Below is a small trained network, with its code and all its weights. Each question gives an input and a class and asks what happens when units are switched off, that is, made to give their printed mean instead of their output.

import numpy as np


def w(rows, s, z=0):
    codes = np.array(rows[::2]) - 128.0
    scale = np.full(codes.shape[1], s)
    scale[-1] = z or s
    return codes * scale


def f(y):
    return np.maximum(y, 0)


def log_softmax(a):
    a = a - a.max(-1, keepdims=True)
    return a - np.log(np.exp(a).sum(-1, keepdims=True))


def net(x, mask):
    res = np.array(x, float).reshape(1, 5) / 4 @ E
    y = f(res @ A[0][:, :-1].T + A[0][:, -1])
    res = res + np.where(mask, y, B[0][:, -1]) @ B[0][:, :-1]
    return log_softmax(res[-1] @ U[:, :-1].T + U[:, -1])


A, B = {}, {}
E = w([
[116,141,55,93,137,82,129,9,34],'x0',
[207,86,82,181,222,138,74,97,140],'x1',
[176,111,205,109,121,64,68,83,167],'x2',
[48,162,2,179,211,213,64,131,187],'x3',
[74,194,151,183,171,31,192,89,223],'x4',
],0.0096)
A[0] = w([
[158,147,165,130,231,143,234,185,252,216],'N1',
[135,109,150,91,91,175,96,193,147,119],'N2',
[201,90,207,66,136,180,104,222,82,168],'N3',
[167,35,47,147,130,122,64,90,143,171],'N4',
[253,41,143,102,52,214,110,198,144,82],'N5',
[33,170,111,138,162,57,174,168,255,229],'N6',
[152,152,169,170,87,90,99,115,187,96],'N7',
[92,140,81,176,164,122,166,70,90,241],'N8',
[106,142,153,79,71,48,212,85,140,255],'N9',
[172,94,146,227,158,173,155,211,183,238],'N10',
[228,171,132,95,166,190,44,189,115,137],'N11',
[138,92,175,142,77,145,154,201,103,200],'N12',
[193,169,117,127,216,192,70,132,43,233],'N13',
[158,190,157,173,176,106,162,167,248,173],'N14',
[228,137,154,60,128,34,200,64,125,210],'N15',
[85,185,237,103,29,96,199,149,59,170],'N16',
[227,154,184,154,34,129,139,133,147,224],'N17',
[121,123,121,198,161,129,154,218,112,164],'N18',
[145,123,117,78,189,212,74,54,62,107],'N19',
[84,182,107,144,107,5,151,177,87,195],'N20',
[156,107,235,150,142,85,93,171,110,100],'N21',
],0.0088,0.0033)
B[0] = w([
[111,211,192,210,110,170,131,100,70,220],'N1',
[127,119,211,127,129,87,129,111,166,178],'N2',
[120,131,163,117,177,81,133,214,230,217],'N3',
[161,142,110,63,152,130,92,173,65,186],'N4',
[109,173,185,58,195,76,127,183,162,219],'N5',
[118,209,190,185,119,186,112,142,137,238],'N6',
[157,112,144,204,140,147,184,171,137,165],'N7',
[142,161,92,37,179,141,124,198,136,190],'N8',
[22,68,117,85,188,138,192,177,93,221],'N9',
[82,168,150,165,167,191,248,37,78,210],'N10',
[113,109,114,24,202,92,117,182,122,186],'N11',
[77,134,178,56,163,114,113,175,183,196],'N12',
[113,2,57,83,136,129,126,117,115,197],'N13',
[194,173,153,205,116,204,150,148,133,212],'N14',
[82,43,132,131,119,49,176,142,174,220],'N15',
[37,121,88,77,172,53,160,166,111,247],'N16',
[69,108,187,129,136,124,99,154,176,203],'N17',
[90,170,178,104,133,148,149,56,151,175],'N18',
[170,100,48,164,147,122,75,176,69,187],'N19',
[11,165,180,111,187,174,113,160,87,186],'N20',
[103,129,140,197,136,105,102,141,165,182],'N21',
],0.0084,0.016)
U = w([
[118,216,170,141,112,190,72,128,174,119],'0',
[171,82,81,114,90,195,94,85,76,9],'1',
[191,142,110,139,127,131,92,159,110,150],'2',
[107,189,143,109,143,174,179,128,83,219],'3',
[109,103,172,76,116,77,135,147,148,119],'4',
[154,167,202,250,75,172,163,105,150,4],'5',
],0.011,0.0029)

Each question gives the input, the list of numbers given to net, and the class t.
The units are the neurons (one row each of A and B). Each row of codes is followed by its name. A weight is (code - 128) times the scale printed after its matrix; where a second scale follows, it is the last column's (A, B and U).
mask holds one flag per neuron, in row order. A switched-off neuron (its flag False) gives its mean, the last column of its row in B, instead of its output. The means were averaged over made-up inputs and are rounded, as every weight is.
A unit's drop is (log p(t) with every unit on - log p(t) with that unit switched off) / (log p(t) with every unit on - log p(t) with every unit switched off).
The circuit of an input: a set's keep is (log p(t) with only the set's units on - log p(t) with every unit switched off) / (log p(t) with every unit on - log p(t) with every unit switched off). Starting from the 12 units with the biggest drops (on a tie, the unit counted first), units are removed one at a time, each time the one whose removal leaves the highest keep (on an exact tie, the one counted first), for as long as the keep stays at least 0.8.
circuit, biggest first: the units of the circuit, biggest drop first
top k neurons: the k neurons with the biggest drops, biggest first
drop when u is switched off: that unit's drop, to one decimal
input [-4,-6,-7,7,-1], class 0: circuit, biggest first : N9, N16
input [4,-8,4,7,1], class 0: circuit, biggest first : N16, N6
input [-3,6,0,4,-6], class 4: circuit, biggest first : N13
input [4,4,-6,-6,3], class 4: top 2 neurons : N15, N10
input [-5,-5,-2,6,-2], class 0: top 2 neurons : N15, N7
input [-3,-4,-5,0,-2], class 4: top 3 neurons : N14, N6, N1
input [3,6,-2,7,6], class 0: top 2 neurons : N6, N9
input [4,4,-6,-1,-8], class 2: top 2 neurons : N19, N5
input [3,-1,4,7,1], class 0: drop when N9 is switched off : 0.6
input [0,8,1,8,0], class 1: drop when N13 is switched off : 0.2
input [-3,3,-6,5,-8], class 4: drop when N14 is switched off : 0.1
input [-8,8,3,8,5], class 5: drop when N20 is switched off : 0.0
